Each row has a class, written as a number after it.
[16 28 -22 44 -21 59 8 16 16 -23 12 -14 -13 33 16 -14 51 6 33 95 19 -17 -73 -21 10 -17 -7 -36 12 43 5 52 21 -52 -21 42 -17 2 -114 22 -40 -11]
1
[-12 4 -19 -12 -8 -11 2 0 -4 -2 -10 11 -3 11 7 7 -1 -10 0 -23 -22 4 4 6 29 13 -18 7 -3 4 -6 -2 -6 -2 0 -16 11 12 12 4 -7 3]
2
[-5 -16 -12 -10 -15 19 -26 14 -10 6 4 8 -4 10 -25 32 -36 -1 6 -3 26 -19 -14 -14 -18 -12 -12 14 -5 21 8 -21 -20 -16 2 -12 -21 16 22 1 11 4]
7
[14 -27 -1 2 -10 -15 -16 -23 -1 -6 7 0 19 -22 5 4 3 -10 -16 -18 -4 -6 10 -10 -36 2 27 16 -4 -22 8 -10 -2 31 2 -3 -16 16 -7 16 39 -6]
3
[-1 60 -10 32 -48 -35 51 -9 6 -13 -20 -27 3 12 30 -41 5 -5 -22 44 -19 -10 58 -5 -15 -2 9 30 1 52 -11 -6 28 59 1 13 6 31 22 -5 -11 -9]
6
[34 39 -9 -24 -20 -27 12 27 19 10 -24 35 -9 24 3 -20 -36 -4 7 4 50 63 -14 -19 -21 -12 9 -5 3 38 -40 -48 3 -39 56 -19 -31 -7 45 -39 -44 -25]
7
[-39 31 14 43 -19 26 10 -1 7 7 -19 41 -2 17 -20 4 -12 -5 35 67 -15 -44 -17 28 41 -48 -5 -85 37 -18 1 -4 0 31 -30 36 5 -23 -26 11 5 -22]
2
[3 -27 4 -23 -17 -17 6 -2 -3 4 -1 4 -1 0 -5 -11 10 -2 -8 1 -20 1 6 -2 13 18 -9 12 -3 -1 -3 8 -7 0 18 -8 -7 8 25 -1 -9 13]
6
[-3 -44 -15 35 2 -16 -4 31 -13 -21 10 -16 26 -27 -6 30 -20 -41 -31 37 -3 3 -45 -15 7 14 40 1 -9 26 37 19 -18 -6 33 1 -28 11 -10 -6 25 -4]
6
[16 -6 -21 -20 -31 0 13 -10 19 22 5 8 7 -17 -57 -38 -15 25 -26 31 -45 8 -10 4 -17 -21 -18 -37 -10 -47 -16 4 20 42 -19 -19 10 -22 18 -13 20 13]
3
[-3 -5 -26 100 2 -40 30 -30 -24 -15 -8 22 13 -8 -68 18 -21 48 -53 6 4 37 20 -47 -45 -6 -5 21 -19 62 27 -12 -13 27 7 -45 -2 20 1 6 2 34]
3
[3 13 -22 -16 -11 -16 -29 28 -1 1 7 3 11 -15 40 -12 -25 -1 -15 -9 5 -15 -17 -7 -19 11 21 20 -22 27 10 -17 -27 -2 10 -15 -16 16 9 0 -15 -9]
7
[9 10 -7 -17 -9 -14 -10 17 -6 -1 -10 12 6 -3 19 -9 -19 -15 -2 -9 -6 10 -11 2 0 6 -11 19 -2 6 -10 -14 -7 -8 20 -12 2 16 30 -11 -24 16]
7
[-1 11 -2 -7 -3 -15 -7 -18 1 -11 -3 16 -2 -14 -2 -12 4 -26 25 -12 -1 7 1 19 3 -17 5 1 5 2 9 9 -7 18 1 -8 -12 -2 0 0 22 -20]
2
[39 7 7 -17 -29 -26 28 15 -1 -11 9 -15 -1 -4 5 -14 22 -10 -17 36 -12 -11 12 -31 -3 22 9 -8 -7 35 14 10 -23 -20 26 -14 -13 27 -12 6 9 4]
6
[-26 17 -41 -23 7 -34 -30 36 18 -4 -10 13 0 -23 41 0 15 11 40 -42 -41 0 8 55 18 9 55 11 -9 21 -25 28 12 -10 -8 55 -18 -1 -35 13 -42 -25]
1
[22 14 10 44 -42 6 -4 4 26 -3 -10 5 12 24 -19 -17 -28 34 -64 56 -13 6 -39 4 -23 -6 26 -36 16 16 2 22 7 -14 -16 7 -13 -32 -49 -12 68 12]
3
[7 -1 13 -12 -13 0 0 0 -14 3 -9 -7 -9 14 -5 21 -8 11 1 -30 -12 -12 -3 -10 11 -12 -1 -3 12 -16 -6 -25 0 -3 3 4 -2 1 -6 -6 8 -2]
4
[-13 -17 38 19 14 53 -8 -38 -16 -18 -6 23 4 9 7 35 -51 -2 11 -18 29 0 19 15 1 -18 8 0 -19 44 24 -11 21 2 33 34 -15 -7 -14 14 -6 -8]
4
[10 -31 35 -60 -5 10 -25 -3 17 27 -5 -9 -3 11 3 -27 4 -15 11 1 -58 20 -10 61 -55 -47 54 -27 19 -36 -53 -1 -11 35 21 18 9 -36 -1 7 -1 -6]
7
[57 12 5 32 13 3 -11 3 -2 -19 38 -19 -46 12 -43 32 -2 -69 -34 -21 14 49 -17 -9 -20 40 17 -26 21 -7 10 4 -40 -47 35 -4 -9 29 -1 -21 50 1]
7
[-8 -14 -18 -1 -12 -22 -11 0 1 -1 -19 6 0 -3 -4 -18 2 1 -4 -17 -41 5 -3 0 20 29 -7 24 0 6 -7 9 2 -17 15 4 0 9 19 -2 -19 -8]
1
[20 0 38 -14 27 -5 -26 7 -20 -11 -39 18 23 1 -10 12 11 -8 -11 -30 -15 -2 49 5 2 22 -2 -21 26 25 -7 -22 4 -10 33 8 11 -17 23 18 -44 37]
3
[21 -25 3 4 -12 -101 10 -31 -12 9 41 19 -28 -15 -61 -37 19 -32 19 38 -8 -21 5 -12 -51 -4 1 -12 -11 1 11 20 -17 20 -29 8 -32 61 15 0 53 23]
6
[-20 -34 10 -54 -28 11 -4 13 -18 -4 9 -8 -7 -11 5 -9 18 13 14 16 -38 -23 8 -11 12 9 -5 -7 -13 3 -13 7 2 5 -11 2 -1 9 11 1 38 18]
6
[-2 -2 1 -13 -17 -3 -5 6 -10 -6 -17 2 9 0 -15 -6 -4 -2 -4 -18 -32 3 -13 -5 8 3 -9 0 3 -3 -5 1 3 6 9 4 -1 4 19 -1 -20 3]
4
[-2 -7 -7 20 -13 -20 -22 10 7 -16 10 -14 17 -9 49 7 -25 -24 4 -2 8 -6 -39 -22 22 9 14 54 5 -19 28 10 -17 -12 -13 -9 1 16 -7 -15 -12 -28]
5
[-12 -11 -1 2 -27 7 11 -15 -13 1 20 0 -16 -17 -4 -2 -4 3 3 14 -4 -29 0 -3 2 0 -6 -7 -1 7 18 -2 -8 12 8 4 -14 -6 -3 4 43 -8]
6
[-3 1 -17 0 -5 2 4 -8 -2 7 -3 0 -2 -9 -11 -18 -5 9 -9 -26 -12 15 -10 11 13 17 -4 17 6 3 -16 5 3 -1 4 -7 -2 5 31 4 -29 5]
0
[-49 -70 10 24 22 28 10 -44 9 11 -4 38 -16 -34 -105 42 -34 25 32 -39 1 -25 31 16 -44 -23 -16 -32 -8 -41 -1 11 9 31 -33 11 2 -18 39 21 78 9]
4
[16 -3 -21 -11 -9 -20 -7 23 9 -25 -20 -15 12 5 16 -20 -20 10 -9 3 -39 14 13 -22 16 20 19 -15 11 42 1 17 5 -16 10 21 -23 4 -16 0 7 -16]
1
[17 -36 -6 -1 -18 -40 -1 16 0 -9 -11 -34 14 -7 -8 25 1 10 -9 -17 -5 12 -21 -29 9 7 2 42 14 16 19 9 -13 -16 -14 -21 -14 -1 14 -6 11 26]
5
[-9 -14 39 6 -41 -41 32 -24 3 4 -7 23 7 20 2 -43 -14 19 4 79 26 -3 -23 13 2 -8 15 19 3 64 -2 -4 23 19 -20 2 -59 -13 12 -18 40 23]
6
[31 20 -33 9 4 -53 50 21 8 26 13 54 0 -7 -75 -6 -45 0 -40 -8 -22 -6 -18 -13 1 12 -7 -29 14 -12 -35 -27 -30 -12 18 -37 2 -16 -1 -21 28 3]
3
[22 1 -20 4 4 -2 -22 -4 8 -20 11 -20 -12 19 3 14 -28 -28 5 -1 21 -11 -20 -15 -7 -7 -17 -23 29 -3 24 16 -8 -30 -18 -2 -15 -11 -39 5 55 -14]
2
[43 49 40 27 -8 -66 -9 -8 3 -23 13 37 19 -3 -62 -29 10 -20 -11 77 -15 37 -9 13 -26 -46 62 -10 22 42 -27 -5 -47 28 6 37 -1 19 -39 -8 -26 -38]
3
[9 -29 5 10 -2 18 34 22 12 18 -19 -29 6 40 43 4 -12 -18 10 30 -26 -26 24 -20 -25 -4 15 -9 6 10 -12 1 34 -12 -17 -27 31 18 22 2 -37 -2]
5
[-18 -17 -6 20 -29 60 1 -14 3 39 -6 5 5 20 -45 -14 8 -19 -16 35 21 -41 -76 7 12 -1 -26 12 -6 -20 3 12 11 -2 8 -8 -18 -4 18 4 -35 17]
0
[-20 -7 -35 9 -42 -15 -5 29 -13 23 33 32 -33 -3 4 37 -37 16 -12 -18 6 -11 -68 9 27 14 13 17 -16 38 -33 -33 -9 -48 -14 20 10 -8 11 -15 37 -29]
5
[-3 -26 12 -14 -20 -2 -19 6 3 0 -6 -11 4 20 11 -3 -27 8 2 31 -16 -22 5 -14 -11 -8 -7 -16 11 -13 22 20 -5 -21 4 -6 -11 -5 -15 4 9 7]
6
[-10 -25 -10 -39 -4 9 -4 0 -1 -2 -16 -27 -2 20 24 30 10 2 31 -12 -7 10 17 -7 15 -18 7 2 8 7 3 -14 -3 5 -2 -10 -9 -1 -4 3 -26 -15]
2
[-17 -8 -15 -22 2 -18 -12 -14 -5 -4 17 -17 -7 -12 18 1 -3 -36 17 -10 -8 -37 -1 3 -8 5 2 14 -5 -10 10 -7 -13 21 -20 -5 3 9 -7 9 38 -18]
2
[1 6 -13 -13 -14 -14 -7 15 -4 1 -10 16 4 -4 14 -11 -27 -6 -1 -8 -9 15 -8 0 2 14 -17 7 -1 8 -8 -14 -2 -7 14 -11 -4 15 39 -8 -20 19]
7
[34 -27 -20 10 4 -36 14 -15 12 15 32 57 -38 7 -37 -41 20 -22 17 28 1 1 -40 7 -10 37 -14 -62 -17 11 -27 25 32 -49 -18 27 -25 32 0 24 21 14]
1
[16 8 35 -41 -7 32 -15 -15 25 -35 4 24 24 2 -16 -54 -4 8 -1 30 12 52 -39 -8 39 -16 25 -32 0 -10 -38 31 -6 27 4 52 -42 -7 -37 13 4 5]
0
[14 -4 14 53 63 -40 18 -17 -10 -10 7 -55 4 12 -15 48 -18 -21 6 -3 33 19 -6 32 -6 -18 48 38 35 40 24 0 -10 2 5 14 -29 -14 -59 -1 -51 41]
0
[5 37 -1 40 -1 8 -11 1 -2 -40 -49 10 -19 24 -76 3 59 -11 55 -18 -6 3 41 -15 -56 -41 -34 -28 64 35 -15 64 -10 -26 -19 1 13 4 -23 22 42 16]
2
[-22 -19 16 -52 -2 12 -24 18 23 -18 5 -27 34 -19 -8 49 -27 -30 15 -24 39 -20 -4 10 13 -11 36 97 -35 -19 -7 -2 3 31 -22 -3 -23 -7 -1 2 54 8]
5
[-40 -14 42 -7 -33 -29 -11 -49 8 8 19 2 4 45 -71 -17 -59 -29 1 64 -23 -4 22 31 -56 11 -1 11 5 -8 0 -3 14 35 -39 -12 -30 -2 11 15 49 40]
3
[21 -22 3 -23 13 -19 1 -25 -3 3 28 -16 -15 -31 -11 -25 -1 3 11 -16 -15 5 -9 0 -10 8 8 6 10 -12 -3 8 -23 -10 -8 -4 2 7 3 -6 7 -7]
0
[6 -1 -14 -5 -3 -11 -6 1 -4 3 -5 15 11 4 -9 -8 -10 -1 -15 -18 -28 9 8 1 0 12 0 -4 13 -6 -13 -8 7 13 3 -4 -6 -4 9 -6 -19 8]
3
[18 -48 8 2 27 -7 6 -8 -9 -2 7 -7 4 1 -10 7 -20 -3 2 -3 1 -7 -26 -24 -20 -11 9 -7 -8 8 18 6 -7 -12 4 -6 -12 3 -24 -12 -3 8]
4
[3 -29 -1 -19 -16 -19 -2 4 -3 3 -8 4 2 -1 4 -9 3 -3 -8 -1 -20 0 5 -2 13 18 -10 3 3 -4 -2 9 0 -4 16 0 -6 7 30 0 -11 9]
6
[28 -29 -3 15 58 -19 -17 -23 -8 34 -16 19 -12 27 75 -2 -59 12 2 -66 19 -5 -1 37 -27 -42 0 23 26 -9 -20 -33 22 -5 13 3 16 -24 8 -25 -42 12]
7
[23 -23 -13 -16 6 -12 -9 -7 10 3 -7 -21 -7 -9 16 -3 -23 -1 3 -22 -12 -3 12 -11 -5 4 9 2 6 -18 6 -12 12 -18 21 -4 -5 -13 0 -7 22 -33]
1
[-2 14 -37 -51 -53 32 3 32 16 27 -6 -10 -36 54 60 8 -45 56 -16 -23 -29 82 16 6 4 9 20 -41 -26 9 -33 -32 34 -26 21 -22 -18 -1 26 -20 -36 0]
7
[0 55 -13 -34 -3 -31 35 18 0 27 7 -13 -37 -17 22 -61 40 -23 35 -18 -21 -18 11 36 -20 30 42 -24 -5 31 -32 0 31 -3 -5 9 -21 4 12 -30 -14 14]
0
[18 -23 1 -32 -7 4 0 5 -11 -3 12 -12 -11 6 -8 -3 -9 19 -1 -4 -31 -1 26 -13 16 -10 8 -29 19 4 8 3 -15 16 0 -8 -20 -6 2 -6 21 -9]
6
[-3 4 4 -18 -6 17 14 -22 -21 17 17 37 -32 -8 18 -19 31 9 -3 -56 -21 4 12 42 20 -5 18 -35 -24 -25 -28 -4 36 54 21 15 -25 -15 -7 14 55 34]
6
[-6 3 -15 -19 -10 -5 -5 3 -4 -2 -13 4 1 11 12 -3 -3 -17 -2 -17 -30 -7 4 11 16 9 -14 4 1 13 -5 6 -5 -3 2 -15 12 6 12 7 -1 -2]
2
[-4 -14 -17 -30 26 -41 14 23 -13 11 25 21 -7 -16 -2 10 2 -26 27 -65 -16 -30 -15 20 -8 -2 26 43 -13 10 -47 -1 -10 5 -14 -3 5 1 -14 6 30 22]
5
[22 -28 -3 2 -24 -13 32 15 5 13 -15 23 -3 28 -13 11 35 29 -40 6 -20 -23 -28 -43 12 7 15 -20 27 29 -37 -26 -69 -26 1 -28 12 7 -14 23 34 -35]
2
[36 10 -25 -91 -51 -22 -45 31 28 -12 -5 -21 13 2 2 -30 -34 -55 25 25 49 -4 -45 -37 -53 -23 -30 42 -4 -12 -39 -6 12 -28 10 29 -24 23 27 -22 33 -14]
7
[15 -13 32 11 -8 -46 27 -14 11 5 -25 -53 -9 31 -38 12 25 -34 -23 28 18 -3 17 -18 -33 7 -1 46 2 9 -13 -21 1 31 -10 18 -6 42 33 -28 12 73]
7
[-7 -1 -20 -27 -8 -17 1 4 -1 3 -11 0 -3 5 10 0 -1 -14 6 -16 -26 -5 5 4 16 6 -18 5 -6 3 -5 1 -5 -6 1 -15 14 9 14 -1 -10 0]
2
[1 -6 -4 -22 -19 -8 -3 4 -6 -2 -14 1 6 1 -16 -11 -5 4 -4 -19 -32 -2 -9 -7 4 7 -19 -4 -4 -1 -2 5 2 -1 7 2 0 7 20 1 -27 7]
4
[16 -59 3 16 29 5 1 -15 14 -17 -21 41 30 7 -4 -9 -28 -9 24 19 26 -10 16 -40 -4 -7 14 39 10 39 -10 -1 -5 -10 1 -7 -21 37 26 13 -13 -67]
1
[-16 10 -2 20 -40 13 22 -3 27 0 -10 -22 19 -5 18 -4 37 -69 6 57 16 -28 12 27 -7 18 18 28 -10 -10 9 15 42 46 4 20 -22 32 38 25 -26 -15]
6
[25 8 9 6 12 24 22 -19 42 -9 7 -10 4 17 -68 12 -2 1 7 21 40 45 29 -2 1 1 16 -10 -7 -16 13 30 3 9 -14 -23 -49 24 -2 26 -35 19]
0
[22 -13 -18 -24 -2 -20 8 -7 7 3 -11 1 17 -13 -20 27 -2 5 21 -32 5 -10 28 -6 -11 -13 -16 4 22 -22 8 -7 5 6 8 0 -24 -7 -16 15 -14 19]
3
[-10 -28 -9 -46 -12 -36 -17 4 36 17 -16 18 -13 13 -2 -13 7 0 -4 -40 -4 15 -18 -5 33 35 26 71 -18 -23 -54 -8 -13 -26 9 27 -15 19 26 -45 -6 -39]
1
[-5 -44 17 12 -25 -95 47 16 -25 14 -37 -39 1 -18 -50 29 -14 30 8 25 -33 -32 -5 -12 -31 -14 -2 17 18 39 7 -25 16 -17 -38 -14 3 5 34 -42 68 60]
4
